The elements form a tree. The symbols π σ φ pick a child and α picks the parent.
geb has π: kof, σ: rol
kof has σ: dor, φ: toz
rol has π: feb, σ: nik, φ: bok
dor has φ: fas
toz has π: gez, φ: sur
feb has π: rok, φ: vik
nik has π: ler, σ: pep, φ: big
bok has π: sog, σ: kar, φ: dok
fas has σ: gul, φ: vul
gez has π: gam, σ: vum, φ: gal
sur has π: vil, σ: kos, φ: zom
rok has π: buv, σ: bis, φ: tov
vik has σ: buk
ler has π: zan, σ: puf, φ: mif
pep has π: neb, σ: mes, φ: sir
big has π: boz, σ: nid, φ: kep
sog has σ: gor
kar has σ: kub
dok has π: noz, σ: reg, φ: vuz

Named rows; a name shown again gets a slightly different row:
sur
2,9,2,-116,-28,99,22,151,-51,10,224,5,-34,-15,127,-30,74,95,64,4,157,154,-1,223,-29,-19,-50,-53,-64,74,16,-138,-77,-98,-77,37,158,39,-147,-40,-64,63,-6,171,-108,-20,5,81,-19,27,-201,54,-89,70,95,37,23,-194,-10,-10,64,-30,-23,90,18,-42,153,-19,22,-3,-20,-104,-149,-20,27,-152,-137,30,-64,-78,45,33,-119,-104,10,-6,-30,72,-158,0,-101,-171,-68,157,-35,-10,107,19,39,-70,-55,13,-1,-75,-43,-78,-6,20,-38,-74,42,-132,63,-49,-131,-139,249,23,48,-171,53,-137,-81,15,51,107,153,-26,119,46,53,-134,-149,150,-38,140,14,-146,-23,-149,41,28,-20,199,76,-117,13,-19,100,-141,-233,45,-106,-279,11,55,-33,93,40,147,77,-81,-65,-14,92,-87,-131,18,17,13,40,12,252,213,132,21,-32,-134,74,-3,-20,82,21,64,15,117,-4,33,-228,21,-95,16,19,27,6,-55,-12,98,-1,-29,-68,-102,-159,-100,-68,-101,-20,24,71,79,78,-224,14,41,-37,-170
vum
236,48,-90,-79,-32,-33,-33,108,48,-38,151,39,-62,-26,-92,20,59,41,32,26,17,36,-158,192,-24,117,-10,-142,28,78,-152,91,-75,-90,22,11,-15,-100,-99,115,-60,32,70,60,-217,-31,27,45,-16,-58,-142,-17,85,46,89,73,-18,-77,173,-22,-43,-67,80,35,102,-29,54,-34,-86,23,-122,105,-22,-89,-96,-113,11,-197,-118,-85,28,47,-102,27,73,-23,48,49,-31,61,-103,-154,97,175,-47,22,163,182,-54,-15,188,130,-21,115,-17,49,3,62,52,-63,-68,-72,-16,-9,40,-138,87,-80,140,-78,-150,-79,23,35,-16,-103,0,220,33,58,-116,-103,-124,148,-35,290,-102,52,47,-99,-71,-59,-38,40,-34,-66,-15,40,-6,97,-254,79,68,-92,-17,113,-210,33,19,0,-122,-38,53,-7,24,-19,-104,39,23,-29,-47,-15,322,155,178,23,21,42,4,9,64,-86,7,-12,154,78,127,67,-73,125,58,-62,-30,25,-116,43,-40,85,59,22,-122,-44,-68,-83,31,38,-176,-129,59,67,-92,-139,-158,138,70,-47
zom
31,-108,17,65,-32,145,49,181,65,-67,89,-34,-8,-28,154,-25,24,126,151,-31,40,102,170,207,37,57,35,36,-43,36,62,60,123,-83,-18,-20,122,69,-166,-106,-24,-8,52,105,-134,-15,-11,-57,55,95,-190,72,-128,20,161,-62,-32,-75,13,-27,-63,-55,37,-38,-45,-8,291,12,191,-15,-19,-46,9,-1,-55,-139,-111,-15,-98,-108,-15,-74,-188,-88,20,27,-129,19,-113,22,-125,-178,-173,86,0,21,193,64,8,-60,-17,15,25,-198,-72,-165,-122,-74,-63,-32,-64,-104,21,-29,-74,-235,210,12,64,-59,168,-68,-20,-87,10,-11,74,80,-18,41,30,-169,-59,-24,-49,161,128,-80,45,-60,-87,-45,-111,220,-108,-127,-84,-203,-51,-36,-102,39,-58,-142,74,59,-53,16,-26,101,9,-36,27,147,115,-2,-59,6,-124,-45,10,-38,226,96,-1,73,30,20,52,-55,24,116,21,-9,-25,74,64,110,-151,66,-25,39,38,-12,29,-118,-78,27,69,-1,-66,-118,-118,-63,0,-60,9,-91,147,30,-81,-210,28,1,-97,24
vuz
-168,-28,132,104,-105,-125,-33,-151,-14,-24,-120,-17,-16,-68,141,4,-74,82,-136,-83,71,90,31,-118,-47,-43,3,40,-13,-122,-166,-70,120,262,-15,27,98,138,79,-114,35,-18,-133,-135,-34,61,-64,-147,55,36,61,82,-104,-126,203,44,-169,75,-90,-83,-87,-19,110,-70,2,-2,188,-6,102,-71,-47,114,80,3,-13,6,87,72,103,-69,-118,-36,21,-143,77,64,50,-18,-84,-25,-141,83,-123,-123,-220,-3,-112,-9,40,-107,89,-53,-26,-60,-79,-164,-142,-62,-117,-32,-10,105,62,36,-48,-339,-111,3,-3,47,-5,83,-71,-60,-195,56,77,-109,-33,-64,-15,42,89,-239,-112,-96,76,-105,28,116,-55,-42,-55,-48,44,-111,32,-75,-87,34,119,4,-81,135,133,-152,54,125,-75,-56,-75,-25,10,40,8,28,135,-33,-115,38,-12,86,-187,-162,-81,-54,120,73,8,-58,-4,46,46,-15,18,-90,-115,-240,99,56,68,-1,18,-132,-36,-66,-22,-81,-75,-170,144,-136,121,95,109,28,-5,-178,119,63,-49,80,105,117,-122,152
kar
-209,-63,32,47,-6,-97,-99,-180,-16,260,-101,-52,-26,-20,-72,164,-123,139,-22,-58,46,136,60,-209,-77,16,153,26,-35,-134,53,99,23,187,-45,-9,-65,-138,96,91,-23,-9,-28,-16,-46,-23,-48,-111,-40,6,94,-122,-58,143,182,16,122,88,-106,92,35,-22,-48,100,26,-35,142,33,63,79,154,79,163,19,-42,97,13,142,-34,78,-49,-29,128,18,-196,16,9,125,-170,-43,-162,119,91,-46,95,-33,-131,23,-254,-82,-16,-40,31,16,1,111,82,4,23,-12,-103,-15,-7,49,138,-59,-91,-54,16,7,70,55,-56,64,-12,-161,-41,-112,-96,42,-41,93,-141,84,21,153,77,129,-68,-46,-4,-31,-24,-179,92,-95,157,-3,-1,-42,-30,65,106,3,-114,208,171,-95,-21,-44,10,-30,47,34,145,-5,137,-68,-1,-50,-8,-23,-278,37,-10,55,54,10,28,120,-10,-25,-97,107,59,-49,178,-9,90,-101,35,-5,72,-19,-34,148,-4,56,-103,53,-63,-78,105,52,44,-84,-95,92,73,135,0,179,39,-191,-107,13
sur
29,-70,1,-102,-31,106,13,237,-13,-23,168,36,-25,23,55,40,131,52,48,-97,142,95,42,154,-19,20,9,21,-27,80,70,-145,-14,-70,22,-3,97,1,-120,-13,-105,-39,34,215,-136,-22,-45,77,33,73,-191,36,-100,83,155,-106,-52,-116,-41,-30,27,21,-35,-11,-51,-20,129,-66,75,23,-89,-132,-134,-21,34,-103,-117,-45,-231,-118,148,8,-141,-124,30,-1,-17,40,-97,-12,-103,-196,-8,280,-36,42,224,88,-17,-109,-77,75,-23,-65,-7,-168,-3,-13,-16,-70,-101,-229,8,26,-73,-126,175,-4,108,-114,64,-146,-31,5,111,-24,73,20,81,28,-11,-137,-201,164,-32,85,31,-161,-58,-168,62,-22,-51,233,98,-79,-13,26,-3,-92,-250,84,-94,-290,-12,92,-26,-21,51,46,53,6,6,-16,87,11,-147,-126,-5,38,-50,27,291,226,87,86,90,-90,-56,-95,-37,51,16,20,28,94,-22,120,-230,93,-75,3,18,47,1,-41,-34,133,46,5,-56,-23,-112,-36,-36,-77,-99,61,-6,56,50,-157,-88,24,-94,-234
boz
59,-56,25,16,2,36,-28,-153,52,122,-147,-17,36,-46,43,-58,-130,-184,-34,-45,-132,-237,75,-135,-24,-26,-5,31,-161,-52,16,-102,-54,62,10,-8,70,135,74,93,-51,32,-96,88,205,4,-45,-36,94,66,130,43,-51,72,-120,-44,123,-7,4,46,27,126,90,35,134,-40,-83,-19,58,-15,-59,-14,83,86,-26,131,-14,-64,-112,22,86,1,144,104,42,12,-24,-4,131,-11,208,135,-62,86,170,-179,-67,-113,27,104,-58,17,-16,-104,-16,-132,179,-93,56,60,79,-23,42,1,-115,324,-139,74,-207,132,109,67,3,46,-142,6,70,-13,-3,-19,70,98,16,-115,41,-160,26,-114,43,120,-19,147,117,-164,20,183,-20,37,-69,-51,60,25,-137,-124,-114,-9,45,8,96,-100,125,45,40,40,-92,18,143,-21,-111,74,48,-10,-161,84,-109,-96,-53,68,2,-106,-29,123,-47,51,-100,-49,-31,36,161,-34,-67,9,35,36,86,-72,15,-5,-19,210,3,3,87,-16,22,-3,177,-139,-130,-62,-85,159,49,-205,-133,19
nik
-185,-21,156,5,-18,-12,5,-175,-137,250,-130,23,-38,-79,-21,-16,-120,-186,-17,74,-157,-143,97,-71,-39,-143,31,89,-112,29,45,-79,-27,16,58,-8,-5,-48,106,8,8,-51,86,-50,285,33,-67,-17,-17,49,83,-19,-25,-59,-147,-89,25,57,-131,31,61,98,-150,66,-13,-43,-50,-34,78,37,8,-38,44,192,63,54,52,163,28,182,-43,47,168,16,-17,6,-72,5,89,-48,198,93,-18,34,49,-5,-157,-233,34,66,-120,-138,40,-73,87,-20,-23,-33,6,47,93,66,-76,57,-32,137,-45,52,-191,-42,61,71,-13,-14,-52,16,-3,-171,-63,54,158,77,28,-42,-27,-333,144,72,-37,62,12,35,136,-124,-99,63,6,-90,97,-47,262,11,32,-5,-66,27,162,23,-54,15,26,19,-71,25,-118,34,55,-22,203,78,94,41,-226,-46,-247,-86,-54,50,91,-20,-27,98,19,10,-49,-16,13,11,16,-84,-38,38,4,5,81,31,-28,-45,-105,44,82,59,61,80,54,-20,249,246,-45,-124,112,115,75,-112,-43,60

From each start, follow one symbol. Which element do you reach?
Answer with the element's name.
start -129,-30,46,-93,11,171,-46,233,7,106,201,-20,-62,-35,117,-51,102,60,71,-9,108,79,-7,196,11,62,2,26,-21,110,76,-18,26,-90,-24,22,44,18,-181,30,-94,35,23,257,-35,-24,9,165,-12,-29,-143,46,4,122,51,-93,19,-93,-53,-23,5,28,49,5,114,-82,179,-17,71,-68,0,-173,-138,19,-20,-42,-155,118,-185,-55,75,-53,-108,-64,79,86,-3,66,-120,-59,-73,-131,-38,226,0,-107,131,-39,10,-101,-127,-16,19,-128,-30,-71,7,-30,-23,-23,-43,-195,-37,50,26,-76,200,88,8,-71,82,-117,-7,4,114,53,87,-94,45,31,103,-183,-155,192,22,29,118,-52,-16,-229,63,16,-25,156,29,-34,-30,52,19,-184,-155,13,-83,-211,-17,54,111,-101,31,149,30,55,-167,0,117,37,-161,-81,-29,-100,27,-28,194,241,43,128,85,-80,26,-19,-29,67,17,36,-59,80,-23,109,-201,16,-65,-1,38,44,116,-70,-37,83,-30,3,-163,-45,-103,-60,-100,5,-59,-110,-23,33,-103,-122,17,1,-78,-162
α	sur
start 12,9,14,-104,130,177,18,203,102,-18,88,32,67,-35,45,97,25,84,129,-13,110,105,-43,231,3,6,-71,-10,-113,-35,110,-51,-82,-121,-60,-15,79,-108,-152,-1,-113,-36,96,197,-40,-10,-75,102,-4,-7,-53,91,-16,142,95,-54,-120,-58,42,-50,-57,-73,136,80,-79,-62,146,-7,-50,2,-41,-163,-9,29,34,-86,-24,62,-187,-32,73,-54,-229,-47,24,-65,18,-27,-93,53,-109,-191,-86,228,-11,33,183,27,-28,-94,-75,95,14,51,-60,-107,-65,25,12,-58,34,-165,55,-10,12,-133,219,107,-23,-56,-69,-56,-67,-46,95,-59,52,-31,89,53,43,-168,-157,177,43,196,-24,-77,49,-93,5,-16,-4,193,140,-225,3,10,3,-74,-157,61,-18,-180,92,133,75,26,28,116,92,-70,-65,-13,109,-40,-35,-34,-76,-23,-35,-6,248,168,87,64,5,-21,67,-63,41,-51,60,62,-38,136,93,139,-185,29,46,-1,39,-20,70,-49,-13,126,-21,6,-170,-117,-49,-130,-29,-73,-46,-152,69,-6,-156,-139,87,-49,-59,-242
α	sur
start 24,43,102,99,83,59,-75,-125,95,236,-145,-82,6,-92,-104,76,-135,58,83,-95,63,114,18,-150,-3,13,171,-1,-73,-136,63,152,-39,187,-12,16,-22,-100,110,207,-94,-40,153,87,-15,65,11,-69,-39,-25,107,-39,-34,218,150,-64,122,54,-26,161,-74,-14,109,56,-32,-19,153,105,-22,52,146,-48,95,27,-101,95,7,53,-142,33,46,-22,69,52,-119,-80,-39,-2,-160,-85,-55,63,51,86,181,-1,-99,14,-152,-77,-42,69,54,67,-107,74,190,84,-45,-73,-94,-116,60,26,117,-50,-143,70,-1,150,-61,97,-65,116,-179,-110,-96,17,-11,74,80,87,-145,23,124,125,15,49,126,12,16,-78,-4,-76,140,-157,178,-63,-35,-102,-78,75,58,-56,-183,115,150,-124,108,-35,90,-86,38,-167,76,-85,39,-14,-46,-83,-50,-47,-215,119,56,9,99,79,112,119,-72,-82,-69,31,-79,-108,155,122,143,-33,71,75,12,-12,83,122,56,58,-84,207,-113,-135,102,-3,13,9,-33,-150,141,-12,-133,107,-16,-275,-66,-124
α	kar
start -159,-89,33,-187,-3,88,76,137,80,99,145,-25,-73,-54,83,-12,118,46,122,-4,70,97,119,164,32,24,82,59,-134,99,70,27,15,-106,0,93,41,64,-172,39,-122,39,55,205,-76,21,22,128,24,85,-130,55,41,124,114,-46,51,-103,-31,5,3,-72,24,74,59,-30,161,17,30,-89,27,-157,-128,-3,-14,-136,-207,83,-216,-67,-16,-23,-80,8,82,32,-37,40,-104,6,-50,-135,-1,204,91,-29,145,86,92,-104,-115,-78,4,-140,60,-69,14,7,14,9,-28,-186,-29,51,-25,1,135,15,50,-64,51,-96,-64,-41,105,-16,45,-118,97,41,219,-57,-147,211,-7,9,100,-108,-23,-178,-22,35,-97,99,6,-14,50,79,-62,-133,-227,13,-85,-228,-60,-3,53,49,29,123,102,48,-132,111,87,55,-130,27,-59,22,1,-15,188,269,116,100,55,-73,-31,-42,-59,80,46,3,13,156,-3,87,-203,-11,-89,60,25,79,64,-14,40,116,-73,40,-121,-56,-144,-155,-93,-61,-45,-182,-59,38,-58,-183,60,-36,-82,-193
α	sur
start -78,-19,119,109,57,-18,-106,-167,5,176,-139,-62,-37,-62,-79,33,-64,103,88,-56,146,105,7,-89,-73,2,143,-4,-87,-130,67,185,18,229,-14,73,-95,-58,70,166,-18,-57,146,110,-39,20,-26,-119,-67,-18,94,-95,15,91,144,-57,179,144,59,123,-54,9,105,14,-17,-47,198,86,-123,66,128,67,47,-38,-96,103,-22,30,-104,11,91,-6,118,11,-120,-132,-25,-2,-153,-9,-93,98,69,133,175,6,-129,19,-157,-79,-94,16,94,33,-85,77,271,107,47,-81,-86,-103,46,11,161,-6,-153,96,-18,82,-38,37,14,27,-80,-97,-73,10,28,141,73,96,-138,-6,50,108,-29,79,25,44,4,-45,-30,-150,140,-168,34,-25,-52,-163,-119,70,52,-13,-156,100,77,-105,-9,-40,74,21,-19,-125,53,-5,112,21,-108,-72,-40,-2,-161,81,3,57,144,46,114,117,-44,-26,-73,38,-38,-110,145,93,116,-41,86,-26,-1,42,68,98,70,75,-58,152,-78,-106,39,56,2,-73,7,-172,129,43,-98,82,-24,-221,-32,-128
α	kar
start -94,50,11,-46,-79,-116,69,-102,-120,-155,-108,27,39,-9,68,10,-8,137,-60,-68,89,127,-43,-136,44,50,14,31,-41,-21,-65,-235,2,205,-40,-43,-47,58,51,-120,68,68,-33,-69,-140,12,-38,-16,-62,-20,108,-10,-22,-57,181,7,-77,87,-46,-90,73,-76,-228,0,-16,-22,164,9,-107,-20,38,75,5,-81,79,46,65,30,86,-91,-4,-55,180,-116,-8,-1,10,41,-156,17,-192,112,22,-135,-93,1,-112,205,-17,-132,0,25,17,77,172,17,-84,-49,70,-16,-84,127,-16,0,-7,-280,-67,-62,159,-7,-81,-22,-11,-111,-27,52,-58,17,-92,42,62,75,63,-34,-23,187,-154,34,-64,-42,31,-29,-28,-69,102,-221,59,55,157,-108,-33,95,-1,136,104,18,-30,-8,-59,-112,-79,-64,-13,-50,-3,-15,20,-63,245,34,-17,2,-165,-137,120,95,93,20,-58,19,-4,-113,-16,-5,32,-80,64,-89,121,108,63,30,29,23,-9,7,39,-32,-21,-96,52,-117,45,133,31,-17,-185,373,42,113,238,187,-23,56,-6,22
σ	kar
start -12,58,28,6,119,134,33,210,19,24,168,37,19,-11,58,5,121,28,112,-52,90,142,-63,250,-74,41,-3,9,-135,73,-26,-3,-32,-95,-8,77,118,-71,-219,21,-69,-1,108,188,-45,-9,-88,27,-62,17,-207,104,12,206,131,-20,14,-35,20,6,-106,-114,116,-52,7,-67,86,-30,-90,104,6,-103,-19,-99,-38,-120,-43,-2,-80,-126,44,-20,-120,-29,-8,-40,-43,4,-158,15,-33,-225,0,242,-41,47,60,101,-132,46,-102,5,10,92,-119,-73,87,124,-14,19,-38,-244,22,52,-23,-54,196,84,91,-33,-71,-69,-60,-22,109,-67,-53,-33,53,18,60,-183,-75,223,-14,136,-50,-29,87,-87,-17,-62,28,108,115,-73,-49,-33,-21,-145,-249,52,-93,-224,-17,126,64,46,52,108,107,-17,-27,-88,67,-22,-77,13,-30,-104,17,23,215,119,11,108,28,-141,54,-57,-1,-72,52,37,-41,146,60,161,-209,-43,87,-57,-20,12,78,13,26,138,-25,48,-144,-116,-82,-68,-64,-25,-38,-110,45,15,-110,-93,5,-53,-84,-254
α	sur
start 61,-150,110,36,-59,134,30,254,-29,-62,261,-36,30,17,53,-28,61,75,51,-65,32,86,156,179,82,67,17,4,-14,-35,-6,-81,107,-49,20,40,87,18,-134,-49,-108,-71,-8,66,8,19,25,5,47,12,-162,75,-5,14,162,18,-69,-122,-44,-23,-95,-82,22,14,8,-55,214,-10,171,-1,-39,-95,37,-122,-48,-224,-120,-56,-77,-126,-79,-32,-129,-41,-5,50,-1,-28,-87,40,-61,-228,-145,164,-54,-41,149,30,32,-77,-115,21,-5,-241,-88,-146,27,-27,-103,-3,-80,-65,24,-57,7,-209,274,29,54,-31,227,-155,-52,15,-62,-1,136,20,91,10,-2,-202,-58,-9,1,62,113,-145,11,-61,-2,-37,-113,231,-103,-87,-145,-157,-59,-4,-124,47,-44,-121,0,78,-107,-6,-107,77,47,31,20,201,45,62,-50,-65,-67,-52,-80,23,236,158,28,98,74,11,20,-10,5,170,21,59,-24,111,16,30,-197,145,-92,59,73,-167,59,-31,-70,69,29,-24,-132,-92,-208,-98,-40,-56,-6,-189,99,14,-14,-210,-43,52,-104,-27
α	sur
start -111,-24,88,-163,27,170,17,192,-47,94,142,0,-16,-37,50,103,123,57,131,23,32,39,69,172,22,78,-12,157,-76,124,47,0,-35,15,13,88,31,54,-127,20,-102,-60,-41,236,-55,101,3,203,31,19,-145,-27,-55,153,85,-8,10,-111,-76,-8,-14,-2,94,-24,63,4,174,-14,75,-14,-54,-145,-42,14,-44,-45,-266,96,-163,-83,46,22,-110,-13,-14,36,-34,42,-86,40,-76,-212,-12,240,15,-67,156,92,-11,-104,-116,-16,20,-100,47,-50,34,-74,24,-66,-82,-264,44,75,-16,-97,174,-16,-16,-97,68,-79,-79,-11,182,13,100,-72,121,-19,144,-48,-228,169,34,65,102,-86,57,-268,105,140,-99,137,73,-80,47,29,-31,-135,-180,45,-74,-272,-16,-72,150,54,62,80,99,15,-149,-26,61,2,-199,52,-24,16,74,13,116,263,26,54,101,-107,-23,-51,-43,83,59,23,-81,81,-52,60,-258,-51,-35,-28,-28,54,57,-115,-19,54,-31,16,-59,-97,-47,-85,-59,10,37,1,12,42,-23,-181,76,-101,-56,-100
α	sur
start 173,46,-154,-9,17,42,25,162,-50,18,144,-3,24,-79,-24,35,-19,81,88,-9,93,111,-149,242,22,120,6,-41,-57,53,-60,36,-18,10,-21,18,-133,-97,-118,80,-37,8,34,83,-274,42,18,37,-1,-71,-165,-67,85,82,103,125,10,-47,69,22,-37,-30,-21,-23,-18,36,18,-41,-148,66,-47,-35,14,-138,61,-96,-59,-96,-74,-153,-6,1,-164,39,61,-29,48,-5,-76,9,-100,-186,42,94,99,-25,166,262,31,-114,100,88,30,200,23,85,55,21,-10,-116,-88,-55,-71,-64,-74,-126,226,35,202,-127,-131,-163,-20,86,43,-43,86,80,38,-37,-31,-130,-119,102,15,321,-116,65,-116,-88,-71,68,-14,182,-102,-48,-53,123,6,-35,-372,61,2,-174,19,34,-157,30,-77,61,-81,-47,112,10,90,5,-168,51,111,-35,-30,14,254,110,278,133,59,4,-60,53,-2,-83,-12,26,68,136,104,143,-133,101,80,-46,53,-20,-61,155,20,92,27,20,-9,-69,-92,-65,25,-10,-163,67,-50,80,70,-166,-67,-30,86,-143
σ	vum
start 36,60,-2,-17,0,-96,-53,-144,-106,-129,-208,20,68,46,19,-18,24,120,10,-78,69,103,-104,-191,8,29,23,40,-5,64,-11,-230,16,169,-17,-123,7,77,97,-78,19,34,-69,-70,-130,-39,-22,-43,24,-91,125,-84,14,-67,235,-38,-144,125,-75,-119,55,-131,-195,-70,-2,-27,142,14,-90,-103,-20,78,-18,-100,147,34,54,41,86,-71,-17,-35,131,-121,16,56,1,18,-230,-42,-148,138,6,-144,-136,33,-74,111,-24,-138,25,33,-48,98,193,84,-134,-64,-36,-45,23,76,18,17,-5,-292,-213,31,177,13,-77,112,-50,-66,-19,31,-76,-11,-2,52,83,135,86,-24,-66,122,-31,43,-121,-2,-15,-21,-56,-110,64,-123,41,56,86,-82,-86,130,-24,117,110,-5,-55,7,-15,-86,-54,-54,23,-56,172,39,66,0,197,16,55,2,-182,-58,235,75,71,-5,-51,75,-19,-97,16,-33,30,-71,-33,-199,139,83,94,28,52,-42,-3,38,-12,-60,12,-108,47,-185,46,84,-44,16,-138,189,192,34,206,116,-25,36,-74,-5
σ	kar
start -42,-56,-10,-204,-26,120,3,103,97,117,94,15,42,-16,100,-3,166,13,73,40,124,122,48,99,-8,33,18,13,-81,156,117,-61,-89,-75,3,-15,30,76,-135,109,-114,53,-67,260,-73,-21,-31,160,37,25,-215,76,-87,159,121,-62,48,-147,-47,62,41,-44,110,32,77,-35,97,49,120,-29,-17,-261,-132,-30,-75,-113,-150,32,-181,-113,74,12,-88,-6,64,-5,38,35,-173,25,-72,-150,-30,288,23,-69,116,11,17,-87,-83,12,-20,-114,42,-70,19,-12,-7,-62,-49,-176,-5,36,-111,-19,183,7,1,-70,53,-76,-64,-42,208,14,-16,-48,41,50,129,-79,-270,172,-16,54,88,-46,62,-235,-29,63,-3,60,-31,-105,-76,99,-33,-199,-151,70,-90,-259,2,18,88,17,-29,87,28,97,-174,1,96,39,-144,-58,-63,15,87,32,183,229,97,62,-2,-105,-48,-42,-131,48,-21,70,-91,136,7,101,-198,24,-23,4,3,18,134,-36,38,129,-19,84,-203,-128,-132,3,-67,15,-10,-83,-38,13,-97,-118,68,-75,-17,-173
α	sur
start -116,-53,105,82,69,63,37,-91,-76,99,-80,12,26,12,134,58,-53,-109,15,-33,-57,-173,56,-135,40,-87,-35,1,-209,-58,162,-204,28,99,19,21,158,11,51,12,-36,39,-38,128,172,2,2,-166,32,17,91,154,-13,80,-127,-60,27,-24,-85,-7,16,141,-22,39,-27,-116,-126,-65,125,61,-92,-118,126,155,63,9,-68,9,-89,130,37,-9,9,154,34,15,-13,31,188,-25,162,167,-160,109,-38,11,-145,-227,68,39,-144,-54,21,-186,-38,-50,-5,-18,17,124,44,-74,43,8,-67,209,-73,103,-117,52,111,40,-87,5,-80,-67,-106,-102,-88,-50,230,108,-125,-104,-47,-273,64,-127,-31,129,-12,98,43,-47,-87,148,-34,-40,-3,-103,133,29,-117,-192,-47,-6,51,15,-1,4,70,1,15,35,-47,-31,138,-112,73,73,-7,12,-232,115,-140,-51,6,47,35,-68,-39,158,29,-16,-152,-42,59,-32,46,-147,-66,12,58,-37,141,-81,32,47,-4,54,-27,50,78,46,48,-60,145,20,-73,-151,9,101,133,-64,-74,22
α	nik
start -29,24,37,-30,100,107,41,202,44,-8,109,-43,59,-39,47,24,77,-8,138,-35,131,146,-76,202,-36,40,4,24,-108,4,50,-95,9,-98,10,34,95,-44,-148,6,-144,39,124,163,-88,15,-20,37,34,-67,-105,15,1,202,133,-114,-7,-149,84,-14,-51,-139,63,-52,-29,-10,62,51,-119,15,-93,-135,-70,-57,-28,-78,-65,-21,-71,-116,55,-25,-141,-15,57,-82,6,6,-47,4,-78,-182,-109,226,29,-7,143,54,-59,-68,-161,41,-21,84,-136,-103,21,123,30,-49,-53,-189,79,32,-10,-21,276,28,6,-77,-97,-95,-34,-58,114,-29,-7,5,95,76,53,-151,-81,179,31,93,-100,-109,49,-140,-3,-8,-50,164,119,-162,-72,-42,-23,-139,-140,4,-9,-206,8,80,82,-35,30,119,43,-47,-97,-77,141,-13,-122,22,-92,4,46,4,155,228,30,59,54,-74,-4,-88,-71,-28,30,39,-52,138,106,65,-211,6,70,-37,2,71,78,-55,-90,77,-20,85,-148,-82,-95,-108,-15,-98,-42,-130,19,-11,-77,-183,-10,-67,-108,-196
α	sur
